Below is a small trained network, with its code and all its weights. Each question gives an input and a class and asks what happens when units are switched off, that is, made to give their printed mean instead of their output.

import numpy as np


def w(rows, s, z=0):
    codes = np.array(rows[::2]) - 128.0
    scale = np.full(codes.shape[1], s)
    scale[-1] = z or s
    return codes * scale


def norm(h):
    return h / np.sqrt((h * h).mean(-1, keepdims=True) + 1e-5)


def f(y):
    return np.maximum(y, 0)


def log_softmax(a):
    a = a - a.max(-1, keepdims=True)
    return a - np.log(np.exp(a).sum(-1, keepdims=True))


def net(x, mask):
    res = np.array(x, float).reshape(1, 8) / 4 @ E
    u = 0
    for l in range(2):
        y = f(norm(res) @ A[l][:, :-1].T + A[l][:, -1])
        res = res + np.where(mask[u : u + 11], y, B[l][:, -1]) @ B[l][:, :-1]
        u += 11
    return log_softmax(norm(res)[-1] @ U[:, :-1].T + U[:, -1])


A, B = {}, {}
E = w([
[180,173,163,201,146,144,65,61,143,121,93,122],'x0',
[106,109,91,187,117,106,171,91,128,88,157,144],'x1',
[90,152,163,175,68,225,196,149,154,175,121,112],'x2',
[111,80,217,150,115,97,140,128,26,128,99,107],'x3',
[131,2,158,146,121,179,89,168,184,83,97,189],'x4',
[125,127,126,126,127,131,128,130,127,132,132,129],'x5',
[170,127,52,149,86,153,113,165,80,108,93,100],'x6',
[77,164,107,101,195,169,153,107,78,94,73,168],'x7',
],0.0021)
A[0] = w([
[52,131,118,102,187,217,129,118,109,55,46,185,58],'L0N1',
[87,98,51,162,135,130,194,99,122,75,212,121,87],'L0N2',
[191,139,2,173,79,173,105,214,14,100,69,128,57],'L0N3',
[170,185,186,79,162,177,56,149,132,193,71,77,88],'L0N4',
[56,146,222,96,203,103,148,82,174,159,186,202,16],'L0N5',
[59,198,86,100,216,159,157,84,66,101,63,185,3],'L0N6',
[96,110,116,236,153,99,153,47,117,75,156,139,92],'L0N7',
[100,107,179,130,141,127,150,140,60,81,113,122,53],'L0N8',
[138,202,52,90,157,145,128,130,208,105,162,139,3],'L0N9',
[115,132,157,40,167,147,72,210,112,170,120,118,93],'L0N10',
[156,30,157,109,117,173,107,131,160,66,66,220,28],'L0N11',
],0.0035,0.0023)
B[0] = w([
[187,98,134,165,86,102,129,142,158,166,176,116,254],'L0N1',
[135,137,139,79,91,120,134,146,142,125,100,169,197],'L0N2',
[90,103,212,80,150,120,141,70,218,98,143,68,254],'L0N3',
[128,133,99,136,77,111,158,128,141,71,116,179,222],'L0N4',
[126,87,135,95,104,153,127,100,173,57,101,3,220],'L0N5',
[188,124,148,151,73,85,107,142,160,164,200,113,229],'L0N6',
[154,156,133,77,83,125,116,162,146,108,69,167,197],'L0N7',
[128,97,100,113,118,143,101,121,122,167,107,136,183],'L0N8',
[102,94,72,139,138,162,86,110,118,173,77,141,197],'L0N9',
[138,119,110,141,88,93,188,105,142,84,110,182,229],'L0N10',
[63,169,117,175,129,99,84,202,135,118,140,113,252],'L0N11',
],0.0054,0.0024)
A[1] = w([
[109,74,90,77,105,97,173,203,142,169,217,101,88],'L1N1',
[86,129,187,189,85,211,186,158,154,181,86,120,159],'L1N2',
[108,254,90,93,126,85,165,71,80,149,154,67,92],'L1N3',
[110,102,212,150,107,78,127,126,87,134,140,87,100],'L1N4',
[160,69,118,88,203,26,49,122,112,78,119,148,153],'L1N5',
[90,174,103,109,96,111,147,124,155,93,75,191,189],'L1N6',
[223,185,157,230,134,143,62,112,144,95,96,100,6],'L1N7',
[171,101,184,140,72,72,96,127,139,157,148,137,86],'L1N8',
[78,71,154,108,125,123,117,136,31,167,69,135,23],'L1N9',
[122,103,79,121,187,173,122,150,198,128,158,168,168],'L1N10',
[137,103,198,150,141,107,172,117,43,114,66,108,45],'L1N11',
],0.004,0.0014)
B[1] = w([
[204,127,226,166,190,78,94,57,65,162,87,139,253],'L1N1',
[146,193,67,81,206,119,150,122,74,74,204,124,233],'L1N2',
[59,18,162,227,142,177,57,253,162,69,143,171,194],'L1N3',
[156,149,43,123,130,162,72,92,182,164,105,136,212],'L1N4',
[114,215,124,135,137,239,238,141,99,127,189,103,247],'L1N5',
[146,115,167,101,116,114,153,141,76,128,72,149,207],'L1N6',
[122,49,211,79,187,43,178,96,34,186,109,127,197],'L1N7',
[129,153,58,132,90,125,134,135,151,175,149,159,241],'L1N8',
[88,177,105,148,157,127,96,53,142,176,63,124,150],'L1N9',
[89,133,112,152,112,125,90,95,49,177,93,99,201],'L1N10',
[101,104,40,103,128,182,81,140,204,138,100,148,160],'L1N11',
],0.0043,0.0037)
U = w([
[53,85,162,227,147,128,55,247,126,91,146,137,136],'0',
[119,93,170,71,123,143,128,48,215,70,125,2,128],'1',
[227,124,126,167,86,84,113,101,130,212,220,135,109],'2',
[95,139,23,118,145,177,75,65,106,203,38,148,106],'3',
[148,117,195,115,170,81,149,94,45,144,82,134,255],'4',
[130,215,107,109,179,197,206,138,58,88,213,126,79],'5',
[150,143,136,83,31,96,175,153,132,71,49,209,67],'6',
],0.007,0.0038)

Each question gives the input, the list of numbers given to net, and the class t.
The units are the neurons (one row each of A and B). Each row of codes is followed by its name. A weight is (code - 128) times the scale printed after its matrix; where a second scale follows, it is the last column's (A, B and U).
mask holds one flag per neuron, layer by layer. A switched-off neuron (its flag False) gives its mean, the last column of its row in B, instead of its output. The means were averaged over made-up inputs and are rounded, as every weight is.
A unit's drop is (log p(t) with every unit on - log p(t) with that unit switched off) / (log p(t) with every unit on - log p(t) with every unit switched off).
The circuit of an input: a set's keep is (log p(t) with only the set's units on - log p(t) with every unit switched off) / (log p(t) with every unit on - log p(t) with every unit switched off). Starting from the 12 units with the biggest drops (on a tie, the unit counted first), units are removed one at a time, each time the one whose removal leaves the highest keep (on an exact tie, the one counted first), for as long as the keep stays at least 0.8.
circuit, biggest first: the units of the circuit, biggest drop first
top k neurons: the k neurons with the biggest drops, biggest first
top k neurons in layer l: the k neurons of layer l with the biggest drops, biggest first
input [-3,-8,5,0,-8,7,-2,8], class 0: circuit, biggest first -> L1N3
input [0,0,2,-5,7,-5,-3,6], class 0: top 2 neurons -> L0N11, L1N4
input [-3,-8,0,-6,6,-4,-7,-4], class 6: top 3 neurons in layer 0 -> L0N10, L0N3, L0N4
input [-7,-4,2,8,-6,-8,-7,6], class 3: circuit, biggest first -> L1N4, L1N11
input [-2,0,2,5,-6,8,8,-3], class 1: top 2 neurons -> L0N3, L0N11
input [-8,-8,5,8,3,5,3,5], class 3: circuit, biggest first -> L1N9, L1N11
input [7,3,2,-8,-4,-7,-1,-7], class 3: top 3 neurons -> L0N9, L0N6, L0N1
input [0,6,-4,4,-8,2,8,-8], class 0: top 2 neurons -> L1N3, L0N1
input [4,2,1,-7,1,-8,-8,7], class 1: top 2 neurons -> L0N5, L1N1
input [-4,7,-3,6,-3,-4,5,-2], class 6: top 3 neurons -> L0N2, L0N7, L0N5
input [3,8,-3,8,-7,-1,4,5], class 3: top 3 neurons -> L1N11, L1N4, L0N8
input [1,-2,-6,8,-5,5,-7,-2], class 3: top 3 neurons -> L0N3, L1N4, L1N11
input [-6,0,-6,7,-2,-1,-2,4], class 3: circuit, biggest first -> L1N11, L1N4
input [3,4,1,-7,1,8,6,-5], class 3: top neuron in layer 1 -> L1N10
input [6,-4,0,-1,-7,0,-4,1], class 0: top 2 neurons in layer 1 -> L1N3, L1N1
input [-6,1,-1,-4,-6,-1,-5,8], class 2: top 3 neurons -> L0N6, L0N1, L1N1
input [7,8,1,2,2,6,-5,2], class 6: top 2 neurons -> L0N7, L1N1
input [1,6,4,-3,-1,0,-3,2], class 6: top 3 neurons in layer 0 -> L0N7, L0N2, L0N3
input [3,3,-5,2,6,-1,5,3], class 0: top 4 neurons -> L0N11, L0N5, L1N2, L0N1
input [-7,3,-5,2,3,4,-4,-3], class 4: circuit, biggest first -> L1N1
input [6,3,0,3,4,5,1,6], class 2: top 2 neurons -> L0N1, L0N6
input [-5,8,1,-2,-1,7,0,0], class 6: top 2 neurons in layer 0 -> L0N2, L0N7
input [1,3,0,8,1,5,-7,-3], class 3: top 2 neurons in layer 0 -> L0N3, L0N8
